Here is a tiny trained network, its code and every weight. The questions are about switching its units off for an input and a class, where a switched-off unit gives its printed mean instead of its output.

import numpy as np


def w(rows, s, z=0):
    codes = np.array(rows[::2]) - 128.0
    scale = np.full(codes.shape[1], s)
    scale[-1] = z or s
    return codes * scale


def norm(h):
    return h / np.sqrt((h * h).mean(-1, keepdims=True) + 1e-5)


def f(y):
    return y / 2 * (1 + np.tanh(0.7978845608 * (y + 0.044715 * y**3)))


def log_softmax(a):
    a = a - a.max(-1, keepdims=True)
    return a - np.log(np.exp(a).sum(-1, keepdims=True))


def net(x, mask):
    res = np.array(x, float).reshape(1, 5) / 4 @ E
    u = 0
    for l in range(2):
        y = f(norm(res) @ A[l][:, :-1].T + A[l][:, -1])
        res = res + np.where(mask[u : u + 12], y, B[l][:, -1]) @ B[l][:, :-1]
        u += 12
    return log_softmax(norm(res)[-1] @ U[:, :-1].T + U[:, -1])


A, B = {}, {}
E = w([
[106,83,109,125,113,2,62,136,151,218],'x0',
[156,42,70,102,116,143,192,101,37,145],'x1',
[138,159,186,155,135,42,143,88,47,51],'x2',
[156,107,12,183,108,68,183,121,221,36],'x3',
[118,244,29,130,142,129,111,118,62,154],'x4',
],0.0016)
A[0] = w([
[138,233,47,114,126,114,126,128,85,153,44],'0.n1',
[150,40,203,112,125,123,154,133,177,104,4],'0.n2',
[150,42,203,108,118,122,150,135,178,101,17],'0.n3',
[149,240,192,152,132,111,106,160,216,135,5],'0.n4',
[135,98,39,146,111,103,144,147,172,36,86],'0.n5',
[138,108,125,123,98,23,97,129,149,231,33],'0.n6',
[163,152,174,147,153,46,125,96,57,63,18],'0.n7',
[121,131,205,113,106,181,98,153,52,188,24],'0.n8',
[147,104,61,127,151,228,101,120,202,205,60],'0.n9',
[157,165,161,134,98,254,171,126,132,68,44],'0.n10',
[142,231,45,109,130,114,125,130,84,151,45],'0.n11',
[162,38,77,132,127,132,185,141,23,155,85],'0.n12',
],0.0047,0.0011)
B[0] = w([
[120,24,188,220,121,194,105,129,110,173,198],'0.n1',
[105,76,148,231,107,204,100,130,83,187,200],'0.n2',
[102,85,147,238,111,207,101,130,85,184,202],'0.n3',
[87,144,77,22,79,193,52,11,192,67,210],'0.n4',
[172,207,173,101,187,102,170,71,135,252,251],'0.n5',
[112,86,64,104,249,116,186,140,32,37,228],'0.n6',
[53,145,178,81,51,114,221,249,156,124,200],'0.n7',
[194,174,122,147,161,62,191,59,203,210,226],'0.n8',
[71,179,235,114,36,66,211,192,109,60,223],'0.n9',
[98,41,50,99,231,19,129,158,46,99,221],'0.n10',
[116,30,181,222,118,199,112,127,113,176,198],'0.n11',
[64,196,113,58,102,171,2,59,245,42,239],'0.n12',
],0.0058,0.0026)
A[1] = w([
[180,107,124,157,137,99,156,195,98,177,122],'1.n1',
[166,160,136,99,26,111,206,245,136,81,19],'1.n2',
[183,145,138,126,120,116,112,152,119,98,104],'1.n3',
[168,135,102,87,105,89,145,121,139,104,10],'1.n4',
[169,100,49,114,218,95,126,203,73,70,17],'1.n5',
[185,165,150,134,77,130,101,139,168,167,120],'1.n6',
[163,172,92,61,133,107,129,140,128,128,110],'1.n7',
[219,97,94,150,150,124,69,98,118,146,76],'1.n8',
[206,133,109,91,130,124,130,165,115,123,94],'1.n9',
[254,181,137,96,176,98,159,112,134,229,48],'1.n10',
[182,139,92,103,121,155,108,86,142,85,86],'1.n11',
[211,182,34,219,124,99,199,111,203,120,66],'1.n12',
],0.0061,0.0012)
B[1] = w([
[84,154,115,91,91,184,56,69,185,82,174],'1.n1',
[104,157,182,98,44,89,168,174,120,95,184],'1.n2',
[2,93,96,138,115,161,135,69,136,201,91],'1.n3',
[85,88,169,179,130,205,88,117,97,171,132],'1.n4',
[110,85,48,103,208,98,157,132,70,95,205],'1.n5',
[111,59,76,114,223,101,136,140,59,68,145],'1.n6',
[150,63,138,221,102,190,101,124,119,130,167],'1.n7',
[82,154,191,120,79,123,202,192,112,94,138],'1.n8',
[85,74,158,158,119,166,143,87,126,98,97],'1.n9',
[180,168,167,133,191,99,169,93,182,205,252],'1.n10',
[94,159,135,81,107,131,73,136,190,110,142],'1.n11',
[134,132,218,74,164,84,122,85,130,183,156],'1.n12',
],0.0061,0.0032)
U = w([
[191,178,178,125,212,82,177,75,174,224,167],'0',
[105,70,36,104,228,92,156,138,51,69,156],'1',
[112,58,167,252,93,229,94,141,99,173,159],'2',
[92,173,187,96,33,82,192,206,126,87,161],'3',
[108,166,93,69,105,177,18,71,215,73,156],'4',
[173,146,76,131,124,137,114,166,121,148,71],'5',
[253,172,31,138,65,121,73,187,109,151,2],'6',
[254,157,40,141,62,123,91,170,118,139,8],'7',
],0.0067,0.0036)

Each question gives the input, the list of numbers given to net, and the class t.
The units are the neurons (one row each of A and B). Each row of codes is followed by its name. A weight is (code - 128) times the scale printed after its matrix; where a second scale follows, it is the last column's (A, B and U).
mask holds one flag per neuron, layer by layer. A switched-off neuron (its flag False) gives its mean, the last column of its row in B, instead of its output. The means were averaged over made-up inputs and are rounded, as every weight is.
A unit's drop is (log p(t) with every unit on - log p(t) with that unit switched off) / (log p(t) with every unit on - log p(t) with every unit switched off).
The circuit of an input: a set's keep is (log p(t) with only the set's units on - log p(t) with every unit switched off) / (log p(t) with every unit on - log p(t) with every unit switched off). Starting from the 12 units with the biggest drops (on a tie, the unit counted first), units are removed one at a time, each time the one whose removal leaves the highest keep (on an exact tie, the one counted first), for as long as the keep stays at least 0.8.
circuit, biggest first: the units of the circuit, biggest drop first
top k neurons: the k neurons with the biggest drops, biggest first
k most important neurons of layer l: the k neurons of layer l with the biggest drops, biggest first
input [2,-7,-3,-6,0], class 4: top 2 neurons -> [0.n4 0.n5]
input [-5,-8,1,6,-5], class 4: top 3 neurons -> [0.n4 0.n8 1.n10]
input [3,-8,-3,7,8], class 2: circuit, biggest first -> [0.n1]
input [-3,3,7,7,-7], class 0: 4 most important neurons of layer 0 -> [0.n5 0.n9 0.n1 0.n11]
input [-8,6,7,8,0], class 0: 2 most important neurons of layer 0 -> [0.n5 0.n6]
input [-7,-2,1,-6,-6], class 1: top 2 neurons -> [0.n10 0.n5]
input [5,8,-8,1,-6], class 3: top 2 neurons -> [0.n9 0.n4]
input [6,7,2,-6,2], class 4: 3 most important neurons of layer 0 -> [0.n12 0.n5 0.n10]
input [6,-1,-3,5,-3], class 1: 2 most important neurons of layer 0 -> [0.n6 0.n8]
input [-4,8,-8,-2,3], class 3: top 3 neurons -> [0.n9 0.n4 1.n2]
input [0,8,-7,-7,-6], class 4: 2 most important neurons of layer 0 -> [0.n12 0.n5]
input [1,5,-7,5,5], class 3: top 2 neurons -> [0.n9 0.n8]
input [-5,-4,0,3,-7], class 2: 3 most important neurons of layer 0 -> [0.n3 0.n2 0.n6]
input [8,-6,1,4,7], class 1: circuit, biggest first -> [0.n6]
input [4,-7,6,-3,-6], class 4: top 2 neurons -> [0.n4 0.n9]
input [8,8,-1,-5,-1], class 1: 3 most important neurons of layer 0 -> [0.n6 0.n4 0.n5]
input [7,-6,3,-1,6], class 1: top 2 neurons -> [0.n6 0.n12]
input [-8,-4,-5,5,2], class 1: 2 most important neurons of layer 0 -> [0.n10 0.n8]
input [6,8,-3,-1,6], class 4: top 2 neurons -> [0.n12 0.n10]
input [0,-1,-2,-4,-5], class 2: circuit, biggest first -> [0.n3]
input [-4,4,6,4,-1], class 3: 2 most important neurons of layer 0 -> [0.n7 0.n8]
input [-3,8,-3,8,-4], class 0: top 2 neurons -> [0.n5 0.n4]
input [4,-5,3,-4,2], class 4: top 3 neurons -> [0.n4 0.n10 0.n5]
input [-5,-3,-2,-4,-3], class 1: 2 most important neurons of layer 0 -> [0.n10 0.n5]
input [-8,-3,7,4,0], class 1: 2 most important neurons of layer 0 -> [0.n10 0.n9]
input [-7,8,-7,2,2], class 4: top 2 neurons -> [0.n12 0.n6]
input [-2,8,7,4,6], class 4: circuit, biggest first -> [0.n12]
input [7,-8,8,-1,-2], class 3: top 4 neurons -> [0.n7 0.n10 0.n12 1.n2]
